The symbols move the states like this.
w649 ^ w819
w649 ~ w81
w649 & w254
w649 § w933
w649 $ w681
w160 ^ w280
w160 ~ w314
w160 & w665
w160 § w882
w160 $ w168
w965 ^ w533
w965 ~ w565
w965 & w744
w965 § w900
w965 $ w916
w997 ^ w325
w997 ~ w99
w997 & w52
w997 § w710
w997 $ w869
w432 ^ w48
w432 ~ w27
w432 & w143
w432 § w113
w432 $ w326
w314 ^ w168
w314 ~ w169
w314 & w201
w314 § w442
w314 $ w160
w116 ^ w143
w116 ~ w375
w116 & w491
w116 § w694
w116 $ w163
w263 ^ w841
w263 ~ w296
w263 & w275
w263 § w918
w263 $ w541
w498 ^ w81
w498 ~ w290
w498 & w841
w498 § w100
w498 $ w61
w744 ^ w15
w744 ~ w481
w744 & w831
w744 § w965
w744 $ w617
w742 ^ w251
w742 ~ w143
w742 & w628
w742 § w326
w742 $ w828
w21 ^ w275
w21 ~ w615
w21 & w979
w21 § w492
w21 $ w770
w819 ^ w113
w819 ~ w681
w819 & w694
w819 § w375
w819 $ w491
w481 ^ w617
w481 ~ w898
w481 & w900
w481 § w565
w481 $ w744
w204 ^ w645
w204 ~ w212
w204 & w282
w204 § w510
w204 $ w532
w648 ^ w986
w648 ~ w325
w648 & w787
w648 § w107
w648 $ w55
w278 ^ w900
w278 ~ w80
w278 & w188
w278 § w377
w278 $ w688
w918 ^ w498
w918 ~ w979
w918 & w263
w918 § w770
w918 $ w290
w565 ^ w916
w565 ~ w188
w565 & w481
w565 § w688
w565 $ w965
w442 ^ w749
w442 ~ w887
w442 & w314
w442 § w986
w442 $ w882
w841 ^ w757
w841 ~ w541
w841 & w199
w841 § w498
w841 $ w622
w110 ^ w204
w110 ~ w343
w110 & w198
w110 § w509
w110 $ w212
w491 ^ w696
w491 ~ w819
w491 & w27
w491 § w116
w491 $ w113
w998 ^ w787
w998 ~ w52
w998 & w651
w998 § w869
w998 $ w425
w911 ^ w615
w911 ~ w171
w911 & w93
w911 § w206
w911 $ w183
w492 ^ w263
w492 ~ w971
w492 & w21
w492 § w483
w492 $ w296
w882 ^ w343
w882 ~ w442
w882 & w160
w882 § w201
w882 $ w749
w326 ^ w20
w326 ~ w432
w326 & w742
w326 § w696
w326 $ w48
w673 ^ w116
w673 ~ w933
w673 & w681
w673 § w254
w673 $ w375
w251 ^ w245
w251 ~ w828
w251 & w546
w251 § w20
w251 $ w953
w280 ^ w166
w280 ~ w168
w280 & w509
w280 § w343
w280 $ w198
w80 ^ w688
w80 ~ w316
w80 & w661
w80 § w501
w80 $ w278
w741 ^ w74
w741 ~ w800
w741 & w99
w741 § w647
w741 $ w710
w248 ^ w998
w248 ~ w647
w248 & w710
w248 § w99
w248 $ w52
w504 ^ w911
w504 ~ w803
w504 & w437
w504 § w704
w504 $ w171
w275 ^ w199
w275 ~ w770
w275 & w290
w275 § w263
w275 $ w100
w171 ^ w183
w171 ~ w504
w171 & w922
w171 § w79
w171 $ w911
w188 ^ w965
w188 ~ w661
w188 & w898
w188 § w278
w188 $ w565
w757 ^ w228
w757 ~ w622
w757 & w933
w757 § w81
w757 $ w254
w206 ^ w971
w206 ~ w79
w206 & w911
w206 § w922
w206 $ w999
w333 ^ w997
w333 ~ w179
w333 & w647
w333 § w800
w333 $ w99
w282 ^ w803
w282 ~ w166
w282 & w341
w282 § w204
w282 $ w638
w661 ^ w565
w661 ~ w245
w661 & w377
w661 § w80
w661 $ w188
w869 ^ w648
w869 ~ w997
w869 & w998
w869 § w74
w869 $ w325
w113 ^ w628
w113 ~ w491
w113 & w432
w113 § w163
w113 $ w696
w688 ^ w831
w688 ~ w278
w688 & w565
w688 § w898
w688 $ w900
w533 ^ w957
w533 ~ w916
w533 & w15
w533 § w549
w533 $ w608
w343 ^ w212
w343 ~ w749
w343 & w280
w343 § w62
w343 $ w110
w201 ^ w62
w201 ~ w986
w201 & w882
w201 § w314
w201 $ w665
w107 ^ w169
w107 ~ w651
w107 & w648
w107 § w425
w107 $ w715
w681 ^ w491
w681 ~ w649
w681 & w228
w681 § w673
w681 $ w819
w615 ^ w770
w615 ~ w183
w615 & w483
w615 § w971
w615 $ w21
w509 ^ w510
w509 ~ w62
w509 & w110
w509 § w280
w509 $ w348
w979 ^ w290
w979 ~ w483
w979 & w296
w979 § w21
w979 $ w918
w100 ^ w386
w100 ~ w275
w100 & w498
w100 § w541
w100 $ w199
w74 ^ w107
w74 ~ w710
w74 & w869
w74 § w52
w74 $ w651
w890 ^ w377
w890 ~ w546
w890 & w316
w890 § w953
w890 $ w501
w608 ^ w647
w608 ~ w533
w608 & w756
w608 § w814
w608 $ w957
w787 ^ w442
w787 ~ w425
w787 & w715
w787 § w648
w787 $ w887
w800 ^ w710
w800 ~ w756
w800 & w333
w800 § w957
w800 $ w741
w20 ^ w316
w20 ~ w48
w20 & w251
w20 § w556
w20 $ w561
w199 ^ w933
w199 ~ w100
w199 & w61
w199 § w841
w199 $ w386
w341 ^ w554
w341 ~ w510
w341 & w532
w341 § w282
w341 $ w103
w27 ^ w326
w27 ~ w694
w27 & w163
w27 § w491
w27 $ w432
w814 ^ w333
w814 ~ w549
w814 & w608
w814 § w15
w814 $ w179
w55 ^ w201
w55 ~ w648
w55 & w887
w55 § w715
w55 $ w986
w179 ^ w99
w179 ~ w814
w179 & w957
w179 § w756
w179 $ w333
w556 ^ w890
w556 ~ w628
w556 & w20
w556 § w828
w556 $ w546
w665 ^ w509
w665 ~ w201
w665 & w749
w665 § w160
w665 $ w62
w325 ^ w55
w325 ~ w869
w325 & w425
w325 § w651
w325 $ w648
w183 ^ w21
w183 ~ w911
w183 & w77
w183 § w999
w183 $ w615
w647 ^ w52
w647 ~ w957
w647 & w741
w647 § w333
w647 $ w248
w749 ^ w110
w749 ~ w882
w749 & w168
w749 § w665
w749 $ w343
w953 ^ w661
w953 ~ w251
w953 & w890
w953 § w561
w953 $ w245
w696 ^ w556
w696 ~ w113
w696 & w326
w696 § w143
w696 $ w628
w628 ^ w546
w628 ~ w696
w628 & w48
w628 § w742
w628 $ w556
w561 ^ w80
w561 ~ w20
w561 & w953
w561 § w546
w561 $ w316
w704 ^ w206
w704 ~ w645
w704 & w504
w704 § w554
w704 $ w79
w922 ^ w77
w922 ~ w437
w922 & w206
w922 § w171
w922 $ w93
w143 ^ w828
w143 ~ w163
w143 & w696
w143 § w432
w143 $ w742
w228 ^ w27
w228 ~ w254
w228 & w375
w228 § w681
w228 $ w694
w549 ^ w179
w549 ~ w831
w549 & w533
w549 § w617
w549 $ w814
w437 ^ w93
w437 ~ w554
w437 & w79
w437 § w504
w437 $ w922
w803 ^ w171
w803 ~ w638
w803 & w554
w803 § w645
w803 $ w504
w770 ^ w100
w770 ~ w21
w770 & w918
w770 § w296
w770 $ w275
w651 ^ w715
w651 ~ w74
w651 & w325
w651 § w998
w651 $ w107
w986 ^ w665
w986 ~ w55
w986 & w442
w986 § w169
w986 $ w201
w554 ^ w922
w554 ~ w103
w554 & w704
w554 § w803
w554 $ w437
w48 ^ w561
w48 ~ w326
w48 & w828
w48 § w628
w48 $ w20
w15 ^ w800
w15 ~ w617
w15 & w814
w15 § w533
w15 $ w756
w290 ^ w61
w290 ~ w918
w290 & w541
w290 § w275
w290 $ w498
w296 ^ w541
w296 ~ w492
w296 & w770
w296 § w979
w296 $ w263
w348 ^ w341
w348 ~ w509
w348 & w212
w348 § w198
w348 $ w510
w168 ^ w198
w168 ~ w160
w168 & w62
w168 § w749
w168 $ w280
w828 ^ w953
w828 ~ w742
w828 & w556
w828 § w48
w828 $ w251
w425 ^ w887
w425 ~ w998
w425 & w107
w425 § w325
w425 $ w787
w79 ^ w999
w79 ~ w704
w79 & w171
w79 § w437
w79 $ w206
w52 ^ w425
w52 ~ w248
w52 & w74
w52 § w997
w52 $ w998
w957 ^ w248
w957 ~ w608
w957 & w800
w957 § w179
w957 $ w647
w831 ^ w814
w831 ~ w900
w831 & w916
w831 § w744
w831 $ w549
w617 ^ w756
w617 ~ w744
w617 & w549
w617 § w916
w617 $ w15
w198 ^ w282
w198 ~ w280
w198 & w348
w198 § w110
w198 $ w166
w916 ^ w608
w916 ~ w965
w916 & w617
w916 § w831
w916 $ w533
w501 ^ w898
w501 ~ w890
w501 & w80
w501 § w245
w501 $ w377
w510 ^ w103
w510 ~ w348
w510 & w204
w510 § w166
w510 $ w341
w169 ^ w160
w169 ~ w715
w169 & w986
w169 § w887
w169 $ w314
w103 ^ w437
w103 ~ w341
w103 & w645
w103 § w638
w103 $ w554
w900 ^ w549
w900 ~ w688
w900 & w965
w900 § w481
w900 $ w831
w254 ^ w694
w254 ~ w757
w254 & w673
w254 § w649
w254 $ w228
w541 ^ w622
w541 ~ w263
w541 & w100
w541 § w290
w541 $ w841
w166 ^ w638
w166 ~ w198
w166 & w510
w166 § w212
w166 $ w282
w546 ^ w501
w546 ~ w556
w546 & w561
w546 § w251
w546 $ w890
w999 ^ w492
w999 ~ w206
w999 & w183
w999 § w93
w999 $ w971
w638 ^ w504
w638 ~ w282
w638 & w103
w638 § w532
w638 $ w803
w99 ^ w869
w99 ~ w333
w99 & w248
w99 § w741
w99 $ w997
w163 ^ w742
w163 ~ w116
w163 & w113
w163 § w27
w163 $ w143
w212 ^ w532
w212 ~ w110
w212 & w166
w212 § w348
w212 $ w204
w645 ^ w79
w645 ~ w532
w645 & w803
w645 § w103
w645 $ w704
w898 ^ w744
w898 ~ w377
w898 & w688
w898 § w188
w898 $ w481
w710 ^ w651
w710 ~ w741
w710 & w997
w710 § w248
w710 $ w74
w61 ^ w649
w61 ~ w498
w61 & w622
w61 § w199
w61 $ w81
w375 ^ w163
w375 ~ w673
w375 & w819
w375 § w228
w375 $ w116
w483 ^ w918
w483 ~ w77
w483 & w492
w483 § w615
w483 $ w979
w887 ^ w882
w887 ~ w787
w887 & w169
w887 § w55
w887 $ w442
w756 ^ w741
w756 ~ w15
w756 & w179
w756 § w608
w756 $ w800
w245 ^ w188
w245 ~ w953
w245 & w501
w245 § w316
w245 $ w661
w386 ^ w673
w386 ~ w199
w386 & w81
w386 § w622
w386 $ w933
w715 ^ w314
w715 ~ w107
w715 & w55
w715 § w787
w715 $ w169
w532 ^ w704
w532 ~ w204
w532 & w638
w532 § w341
w532 $ w645
w81 ^ w681
w81 ~ w61
w81 & w757
w81 § w386
w81 $ w649
w62 ^ w348
w62 ~ w665
w62 & w343
w62 § w168
w62 $ w509
w377 ^ w481
w377 ~ w501
w377 & w278
w377 § w661
w377 $ w898
w694 ^ w432
w694 ~ w228
w694 & w116
w694 § w819
w694 $ w27
w971 ^ w296
w971 ~ w999
w971 & w615
w971 § w77
w971 $ w492
w316 ^ w278
w316 ~ w561
w316 & w245
w316 § w890
w316 $ w80
w77 ^ w979
w77 ~ w93
w77 & w971
w77 § w183
w77 $ w483
w933 ^ w375
w933 ~ w386
w933 & w649
w933 § w757
w933 $ w673
w93 ^ w483
w93 ~ w922
w93 & w999
w93 § w911
w93 $ w77
w622 ^ w254
w622 ~ w841
w622 & w386
w622 § w61
w622 $ w757

In the rows, zero is written as 147.

The rows follow the links: the fewer symbols apart two states are, the more alike their rows tend to be.

Each row is also shifted at random along 10 hidden directions that mean nothing.

Rows with their states:
75,161,113,164,177,155,152,161,179,164,199,118,160,137,138,137,143,160,139,114,138,121,170,156,120,150,160,144,150,141,137,126,79,131,154,159,117,161,159 | w248
165,118,167,123,112,120,97,158,168,126,146,131,141,142,138,190,175,170,170,90,112,152,147,113,191,158,159,148,158,140,147,123,89,137,159,179,151,174,128 | w99
235,119,95,153,104,179,165,164,165,203,143,115,151,147,161,129,148,148,201,124,143,185,133,149,125,171,153,143,117,135,147,178,161,157,101,146,132,158,146 | w561
194,158,107,168,137,139,169,128,171,176,168,129,214,129,126,170,159,163,205,156,91,168,157,107,149,134,126,130,200,128,164,134,101,145,112,178,160,148,160 | w168
56,143,130,134,186,136,135,150,138,147,185,144,160,146,136,158,116,163,119,184,146,152,160,190,156,131,119,122,166,147,137,140,74,145,133,107,138,160,139 | w55
122,177,156,172,140,138,188,152,157,188,139,158,203,185,130,135,119,163,192,195,164,163,114,158,121,164,135,133,151,152,161,152,144,145,88,110,191,152,193 | w143
124,160,193,102,93,144,153,148,143,161,100,154,143,146,178,175,112,147,123,177,169,141,127,187,175,156,135,130,149,168,129,156,182,136,173,110,183,139,150 | w251
140,172,119,158,139,132,160,129,146,137,136,136,143,133,153,103,174,157,148,143,152,141,146,163,143,124,134,161,148,125,146,145,167,139,118,118,188,131,132 | w206
102,113,123,154,178,108,94,171,150,105,177,132,134,147,112,132,195,177,185,110,122,156,148,116,177,157,166,154,130,115,172,137,61,142,112,162,154,175,99 | w651
90,173,148,161,96,192,186,143,154,192,135,139,135,108,196,109,179,108,151,132,163,127,148,90,137,171,186,164,111,144,161,160,171,139,154,186,156,130,95 | w326
106,175,126,142,79,177,152,153,147,155,115,135,153,75,174,119,140,117,157,177,122,137,165,82,174,180,175,140,143,127,163,201,169,159,179,180,232,106,94 | w916
264,98,107,144,89,188,110,139,148,155,159,121,129,123,152,167,178,136,184,94,99,198,167,73,165,147,148,155,151,124,156,160,116,176,141,199,115,163,113 | w314
158,140,167,124,91,131,60,133,162,81,139,143,141,167,106,162,138,180,146,91,125,150,153,125,191,128,132,165,184,131,141,115,82,146,173,123,197,158,174 | w749
166,156,177,149,117,137,172,144,173,206,155,150,169,142,168,149,153,130,151,110,168,136,138,146,128,153,165,152,140,167,126,140,128,137,120,135,147,155,135 | w116
80,110,57,130,139,171,148,145,148,118,113,149,154,120,138,63,115,139,172,181,152,128,160,163,173,146,156,152,133,117,182,177,183,141,158,115,181,93,147 | w81
177,101,156,129,147,124,120,128,165,127,151,168,174,163,120,172,151,153,173,116,135,146,149,132,181,125,144,157,176,154,161,109,104,135,150,151,120,150,161 | w77
226,140,127,177,226,109,126,150,133,72,150,158,142,199,95,129,180,190,183,144,147,159,128,166,147,133,137,174,140,130,184,136,182,145,131,148,138,146,176 | w183
161,125,144,119,151,136,145,158,138,169,158,141,153,137,171,159,146,148,155,158,166,164,127,180,174,152,144,141,117,155,151,167,113,136,123,119,131,149,82 | w48
207,218,206,158,198,197,181,115,142,168,197,173,179,178,164,206,93,131,77,169,190,126,149,184,106,118,125,164,167,205,131,131,149,138,226,148,62,128,188 | w199
115,107,76,153,48,152,151,142,177,200,131,110,140,113,151,87,168,142,184,93,119,169,168,124,128,145,145,133,159,106,120,142,119,161,60,116,198,171,154 | w62
175,166,155,147,195,107,175,156,168,178,184,126,199,153,154,197,178,182,192,147,141,148,115,167,164,152,147,140,142,158,168,128,87,103,121,172,108,163,102 | w316
122,211,163,181,181,123,110,162,178,110,207,124,169,138,125,129,186,178,165,89,147,112,138,102,158,162,189,185,119,133,176,141,42,114,166,175,177,143,85 | w688
125,86,167,112,93,166,120,169,123,131,86,152,82,143,169,165,166,133,157,152,135,169,141,107,189,185,166,135,123,140,156,163,204,166,168,187,147,164,130 | w617
200,135,178,121,109,145,149,143,151,190,150,152,176,129,177,190,154,133,171,144,148,168,129,124,182,155,152,144,137,165,155,161,106,141,135,154,141,150,82 | w742
140,150,156,142,125,173,141,131,148,173,165,165,140,139,162,114,109,109,92,125,192,132,165,171,121,126,150,164,138,170,111,159,127,161,150,86,146,134,142 | w263
126,134,170,137,177,110,172,167,143,195,174,130,117,114,192,183,189,134,106,130,147,142,159,180,135,149,156,123,134,165,104,139,135,143,120,164,102,186,88 | w74
177,124,125,181,114,159,140,159,164,111,90,157,144,200,98,91,161,164,234,127,138,156,124,94,136,180,172,171,133,119,194,144,220,156,130,170,187,142,232 | w375
171,150,191,129,127,123,143,127,126,131,120,154,108,164,167,168,176,156,115,135,166,155,131,178,161,119,119,157,152,154,124,123,186,142,142,120,151,160,141 | w171
64,162,155,147,118,156,150,134,142,147,147,137,139,119,166,158,188,147,149,148,124,145,153,94,174,146,146,146,162,128,162,126,117,135,153,189,154,155,106 | w169
136,155,173,109,99,102,111,155,154,140,134,135,137,80,170,157,142,136,105,125,131,125,172,149,188,149,161,135,160,148,108,170,119,149,166,126,229,138,84 | w52
65,115,135,106,153,131,143,159,152,103,98,156,160,126,147,159,156,159,188,187,125,119,136,128,226,169,170,139,145,135,202,142,170,111,201,194,158,116,124 | w890
163,177,139,180,181,150,148,171,166,131,152,144,175,183,106,133,116,172,178,158,142,139,139,148,116,177,161,148,147,145,165,159,160,148,157,156,168,143,216 | w278
103,201,85,149,162,146,143,134,153,129,180,120,168,76,153,103,122,148,102,164,133,112,188,174,151,121,136,147,167,125,134,175,112,142,175,116,204,101,105 | w665
161,166,210,142,117,123,143,118,172,186,187,152,153,130,177,165,175,127,103,64,178,120,153,141,142,113,159,173,150,178,105,107,71,129,136,125,131,160,99 | w492
78,145,98,173,177,179,132,172,163,138,187,131,157,143,122,103,138,150,175,138,138,135,159,113,139,175,180,155,121,126,180,164,89,144,157,172,135,143,137 | w965
170,127,114,145,144,151,164,143,150,167,142,140,144,121,153,144,136,131,134,155,126,151,178,163,128,137,138,127,173,145,121,155,180,165,141,148,143,145,171 | w343
168,129,119,146,187,139,183,178,151,178,146,133,150,164,154,150,137,160,165,168,157,155,133,209,124,166,146,126,125,154,142,158,186,141,124,141,112,161,169 | w245
153,147,197,114,103,175,155,141,149,169,126,156,141,146,184,198,136,131,134,146,159,141,135,136,172,158,154,146,143,175,147,140,163,134,200,175,114,144,137 | w20
164,166,161,152,164,114,134,168,164,165,183,138,186,149,133,165,132,166,163,142,146,152,135,160,146,162,155,137,143,156,141,161,75,143,121,129,170,162,127 | w565
164,170,170,150,141,134,100,172,139,110,151,139,129,153,135,141,148,165,145,132,153,154,135,135,160,170,162,159,120,139,151,174,123,156,156,137,197,150,118 | w744

From each start, follow one symbol. Which state do you reach?
Answers are names.
start 86,199,133,161,200,156,135,166,143,128,194,129,151,152,137,131,112,172,113,174,165,135,147,193,132,152,140,146,128,143,146,169,98,139,164,115,156,141,136
§	w617
start 171,58,119,121,214,162,122,172,125,146,171,162,126,147,136,185,110,124,125,174,128,171,181,174,150,153,145,116,151,165,138,166,143,182,166,165,55,169,159
~	w998
start 229,219,222,165,175,101,179,136,144,134,131,159,173,188,149,192,180,182,161,161,165,141,99,165,148,142,134,163,154,169,159,125,197,119,151,159,168,145,158
^	w694
start 129,178,222,121,127,123,123,117,161,109,143,162,166,156,156,191,178,166,144,114,161,112,122,123,210,127,153,180,158,162,173,98,103,98,202,164,148,133,108
&	w933
start 178,117,130,141,126,137,122,146,144,115,126,139,124,170,142,115,190,169,192,114,161,165,116,141,177,144,150,177,111,122,178,142,153,136,118,132,153,148,120
~	w199
start 99,140,136,143,166,155,156,160,161,163,159,158,205,135,129,169,106,141,178,197,123,143,157,123,165,171,160,120,169,156,173,159,109,145,167,176,147,134,158
&	w965
start 203,168,118,158,150,173,151,130,152,145,162,148,180,148,141,130,130,148,167,153,156,150,143,143,148,135,141,166,144,144,170,162,139,141,158,139,144,115,142
^	w254
start 122,200,155,162,71,203,176,148,168,167,102,135,137,155,163,115,119,140,145,142,160,125,141,129,112,176,160,155,142,147,140,156,223,147,189,157,189,129,216
§	w561
start 214,124,152,105,107,173,128,131,180,169,148,169,196,124,148,171,58,110,120,132,153,123,177,162,164,135,154,146,179,186,122,162,124,151,216,120,140,107,177
^	w491
start 180,201,161,161,117,172,194,157,167,199,129,136,159,148,168,144,101,136,124,159,162,133,148,182,90,170,150,134,152,169,109,169,214,153,163,134,175,139,212
^	w898
start 167,162,185,155,155,141,167,149,110,127,112,141,81,174,169,182,200,162,123,160,142,167,133,159,135,147,124,140,146,144,134,127,241,157,151,181,125,179,166
~	w442
start 90,117,45,154,175,205,174,163,181,187,185,121,180,109,139,124,98,127,159,162,111,129,199,146,118,160,162,120,165,137,153,159,121,150,174,187,88,132,185
§	w647
start 157,97,113,167,122,184,149,157,135,147,123,130,86,199,134,135,180,161,180,130,129,196,142,131,114,159,130,141,140,119,148,127,199,174,106,172,102,197,216
$	w665
start 184,161,115,171,146,165,131,171,137,157,168,127,109,128,149,102,120,131,101,132,153,158,177,172,91,158,151,145,128,140,102,200,163,190,131,110,180,152,152
$	w648
start 104,158,193,124,112,128,132,131,165,135,125,160,158,193,135,152,125,175,139,126,183,130,119,186,164,131,129,159,157,161,136,107,124,119,149,84,172,153,191
$	w673
start 153,110,95,147,136,176,128,165,172,157,157,133,155,135,123,138,105,139,158,128,116,148,183,135,131,164,159,130,165,139,137,159,128,168,163,160,136,150,197
§	w248
start 172,152,157,150,103,202,109,138,141,126,144,149,125,156,136,161,119,135,125,136,130,161,170,99,140,152,141,154,169,146,139,154,146,179,198,170,148,149,187
&	w169
start 222,167,173,139,157,128,155,135,108,112,108,166,134,138,169,158,179,145,150,189,158,159,122,145,184,141,141,163,131,148,174,174,223,147,160,155,175,117,93
^	w757
start 187,113,137,142,228,123,159,145,110,108,136,186,155,132,142,150,169,129,163,207,144,148,147,142,184,139,157,152,136,151,194,171,200,153,159,179,123,114,98
§	w770
